Here is a tiny trained network, its code and every weight. The questions are about switching its units off for an input and a target symbol, where a switched-off unit gives its printed mean instead of its output.

import numpy as np


def w(rows, s, z=0):
    codes = np.array(rows[::2]) - 128.0
    scale = np.full(codes.shape[1], s)
    scale[-1] = z or s
    return codes * scale


def norm(h):
    return h / np.sqrt((h * h).mean(-1, keepdims=True) + 1e-5)


def f(y):
    return np.maximum(y, 0)


def softmax(a):
    e = np.exp(a - a.max(-1, keepdims=True))
    return e / e.sum(-1, keepdims=True)


def log_softmax(a):
    a = a - a.max(-1, keepdims=True)
    return a - np.log(np.exp(a).sum(-1, keepdims=True))


def net(x, mask):
    ids = ['αβδζλμξστψω'.index(c) for c in x.split()]
    T = len(ids)
    res = E[ids] + P[:T]
    u = 0
    for l in range(3):
        q, k, v = (norm(res) @ M[l].T for M in (Q, K, V))
        z = softmax(np.where(np.tri(T) > 0, q @ k.T / 3**0.5, -1e9)) @ v
        res = res + np.where(mask[u], z, O[l][:, -1]) @ O[l][:, :-1]
        u += 1
        y = f(norm(res) @ A[l][:, :-1].T + A[l][:, -1])
        res = res + np.where(mask[u : u + 8], y, B[l][:, -1]) @ B[l][:, :-1]
        u += 8
    return log_softmax(norm(res)[-1] @ U[:, :-1].T + U[:, -1])


Q, K, V, O, A, B = {}, {}, {}, {}, {}, {}
E = w([
[121,144,107,68,132],'α',
[107,158,155,156,131],'β',
[145,162,201,112,176],'δ',
[123,105,209,95,131],'ζ',
[2,110,132,135,183],'λ',
[112,156,157,119,136],'μ',
[177,138,92,92,133],'ξ',
[41,146,116,167,59],'σ',
[137,88,128,121,175],'τ',
[144,125,115,48,62],'ψ',
[140,75,189,72,103],'ω',
],0.0067)
P = w([
[185,191,134,130,73],'0',
[252,111,31,196,72],'1',
[246,121,47,205,88],'2',
[237,125,50,203,93],'3',
[228,116,60,208,94],'4',
[222,122,57,204,88],'5',
],0.002)
Q[0] = w([
[113,80,87,200,212],'0.h0',
[56,90,103,181,99],'0.h0',
[163,124,151,1,127],'0.h0',
],0.0053)
K[0] = w([
[88,70,72,165,253],'0.h0',
[75,52,100,155,121],'0.h0',
[238,159,121,47,66],'0.h0',
],0.0063)
V[0] = w([
[45,53,119,116,190],'0.h0',
[5,165,215,118,94],'0.h0',
[32,110,116,143,188],'0.h0',
],0.0025)
O[0] = w([
[129,179,255,127,95,2],'0.h0',
[181,141,60,70,144,104],'0.h0',
[88,120,188,39,84,22],'0.h0',
],0.004,0.0019)
A[0] = w([
[143,139,27,119,80,235],'0.n0',
[102,173,209,99,102,133],'0.n1',
[150,72,123,148,15,175],'0.n2',
[102,74,191,93,72,44],'0.n3',
[20,93,87,234,93,254],'0.n4',
[4,33,167,102,164,116],'0.n5',
[170,197,186,150,152,176],'0.n6',
[90,197,193,111,102,45],'0.n7',
],0.004,0.00087)
B[0] = w([
[113,117,181,173,171,253],'0.n0',
[74,186,143,144,132,140],'0.n1',
[137,131,102,163,239,204],'0.n2',
[133,154,148,164,170,144],'0.n3',
[204,121,142,68,158,198],'0.n4',
[135,254,100,126,127,151],'0.n5',
[127,90,102,184,130,161],'0.n6',
[85,139,61,113,162,139],'0.n7',
],0.0053,0.004)
Q[1] = w([
[109,156,178,134,41],'1.h0',
[130,138,199,97,2],'1.h0',
[145,124,86,192,246],'1.h0',
],0.0074)
K[1] = w([
[139,71,103,201,139],'1.h0',
[211,2,59,254,191],'1.h0',
[90,232,142,21,37],'1.h0',
],0.0064)
V[1] = w([
[169,83,52,67,158],'1.h0',
[116,171,251,2,175],'1.h0',
[214,25,205,101,129],'1.h0',
],0.0041)
O[1] = w([
[135,125,64,13,123,167],'1.h0',
[252,157,102,200,92,97],'1.h0',
[142,66,75,204,222,1],'1.h0',
],0.0048,0.0028)
A[1] = w([
[84,48,60,62,235,63],'1.n0',
[198,127,148,117,34,194],'1.n1',
[62,191,33,88,109,165],'1.n2',
[21,174,182,143,86,126],'1.n3',
[105,181,90,176,125,162],'1.n4',
[191,63,231,71,238,133],'1.n5',
[139,112,164,73,19,98],'1.n6',
[227,3,108,87,110,251],'1.n7',
],0.0037,0.0016)
B[1] = w([
[118,69,117,208,67,252],'1.n0',
[87,199,186,155,43,191],'1.n1',
[172,128,137,163,151,189],'1.n2',
[161,97,81,95,129,172],'1.n3',
[182,123,96,73,174,162],'1.n4',
[140,167,3,150,88,228],'1.n5',
[89,154,170,116,56,157],'1.n6',
[77,247,166,128,158,243],'1.n7',
],0.0037,0.0034)
Q[2] = w([
[187,128,212,80,9],'2.h0',
[55,45,168,28,80],'2.h0',
[140,129,254,122,40],'2.h0',
],0.0085)
K[2] = w([
[148,83,155,241,52],'2.h0',
[90,13,1,243,216],'2.h0',
[131,60,125,204,10],'2.h0',
],0.0076)
V[2] = w([
[117,213,190,161,176],'2.h0',
[68,148,190,68,61],'2.h0',
[73,57,133,254,91],'2.h0',
],0.0046)
O[2] = w([
[85,132,209,71,237,194],'2.h0',
[87,79,201,127,100,112],'2.h0',
[73,254,161,204,93,2],'2.h0',
],0.0052,0.004)
A[2] = w([
[99,187,184,133,66,121],'2.n0',
[109,65,70,186,112,132],'2.n1',
[202,155,93,165,212,104],'2.n2',
[174,79,140,51,123,190],'2.n3',
[102,201,150,130,36,55],'2.n4',
[110,193,116,205,106,111],'2.n5',
[116,181,175,80,209,134],'2.n6',
[1,93,140,121,174,3],'2.n7',
],0.0061,0.0028)
B[2] = w([
[97,117,27,127,180,187],'2.n0',
[139,234,146,88,102,203],'2.n1',
[78,112,196,71,65,253],'2.n2',
[128,140,184,240,73,251],'2.n3',
[95,88,43,99,165,170],'2.n4',
[110,1,207,146,103,166],'2.n5',
[133,150,38,86,96,241],'2.n6',
[87,63,32,172,194,152],'2.n7',
],0.0047,0.0039)
U = w([
[216,147,192,108,13,54],'α',
[50,70,73,147,228,112],'β',
[139,174,139,2,190,80],'δ',
[176,146,204,215,125,209],'ζ',
[102,141,107,118,132,65],'λ',
[172,13,127,85,143,253],'μ',
[72,125,108,250,66,133],'ξ',
[40,89,179,70,36,102],'σ',
[53,176,212,162,198,158],'τ',
[195,129,16,128,46,91],'ψ',
[216,181,105,178,230,139],'ω',
],0.0091,0.0027)

Each question gives the input, a string of symbols that net reads in full, and the target symbol t.
The units are the heads (3 rows each of Q, K, V and O) and the neurons (one row each of A and B). Each row of codes is followed by its name. A weight is (code - 128) times the scale printed after its matrix; where a second scale follows, it is the last column's (O, A, B and U).
mask holds one flag per unit, layer by layer, with each layer's heads first. A switched-off unit (its flag False) gives its mean, the last column of its rows in O or B, instead of its output. The means were averaged over made-up inputs and are rounded, as every weight is.
A unit's drop is (log p(t) with every unit on - log p(t) with that unit switched off) / (log p(t) with every unit on - log p(t) with every unit switched off).
unit that matters most: the unit with the biggest drop
k most important neurons: the k neurons with the biggest drops, biggest first
top k neurons in layer l: the k neurons of layer l with the biggest drops, biggest first
input ξ ω ξ ψ μ, target ξ: 2 most important neurons : 1.n0, 2.n5
input ξ ψ ζ ω β δ, target ξ: unit that matters most : 1.h0
input β ω λ ω τ β, target β: 4 most important neurons : 2.n0, 0.n5, 2.n4, 0.n6
input β ψ β, target β: top 2 neurons in layer 0 : 0.n6, 0.n2
input τ ψ β β, target τ: top 3 neurons in layer 2 : 2.n2, 2.n5, 2.n3
input α μ ω ψ σ ψ, target α: 3 most important neurons : 0.n2, 0.n4, 2.n3
input ξ σ ξ τ, target ξ: 2 most important neurons : 1.n0, 2.n5
input μ α α, target μ: top 2 neurons in layer 1 : 1.n3, 1.n7
input ξ α α β μ, target ξ: 3 most important neurons : 1.n0, 0.n0, 2.n5
input ω ψ ψ σ, target ω: 2 most important neurons : 0.n4, 0.n0
input σ ψ ψ ω ω σ, target σ: top 2 neurons in layer 0 : 0.n4, 0.n7
input ψ σ ξ σ ω, target ψ: top 2 neurons in layer 1 : 1.n0, 1.n5
input τ ψ α μ ω σ, target τ: 4 most important neurons : 0.n5, 0.n2, 0.n4, 0.n0
input ξ β τ α, target ξ: unit that matters most : 1.h0
input ψ μ δ λ τ ζ, target τ: 2 most important neurons : 1.n1, 0.n5
input ω ψ σ ξ ψ, target ω: 2 most important neurons : 0.n0, 0.n2
input ψ β μ ψ ζ σ, target ψ: 2 most important neurons : 1.n0, 0.n4
input δ α δ, target δ: 4 most important neurons : 1.n0, 0.n6, 2.n2, 0.n7
input δ ξ β σ ψ, target δ: 2 most important neurons : 0.n6, 1.n0
input σ σ τ, target σ: unit that matters most : 1.h0
input ω μ ψ ψ α τ, target ω: top 2 neurons in layer 2 : 2.n3, 2.n6
input ψ ψ λ ξ, target α: top 2 neurons in layer 0 : 0.n5, 0.n4
input ζ β ψ ψ τ σ, target ζ: top 2 neurons in layer 0 : 0.n2, 0.n1
input τ σ α β, target τ: top 3 neurons in layer 2 : 2.n5, 2.n3, 2.n2
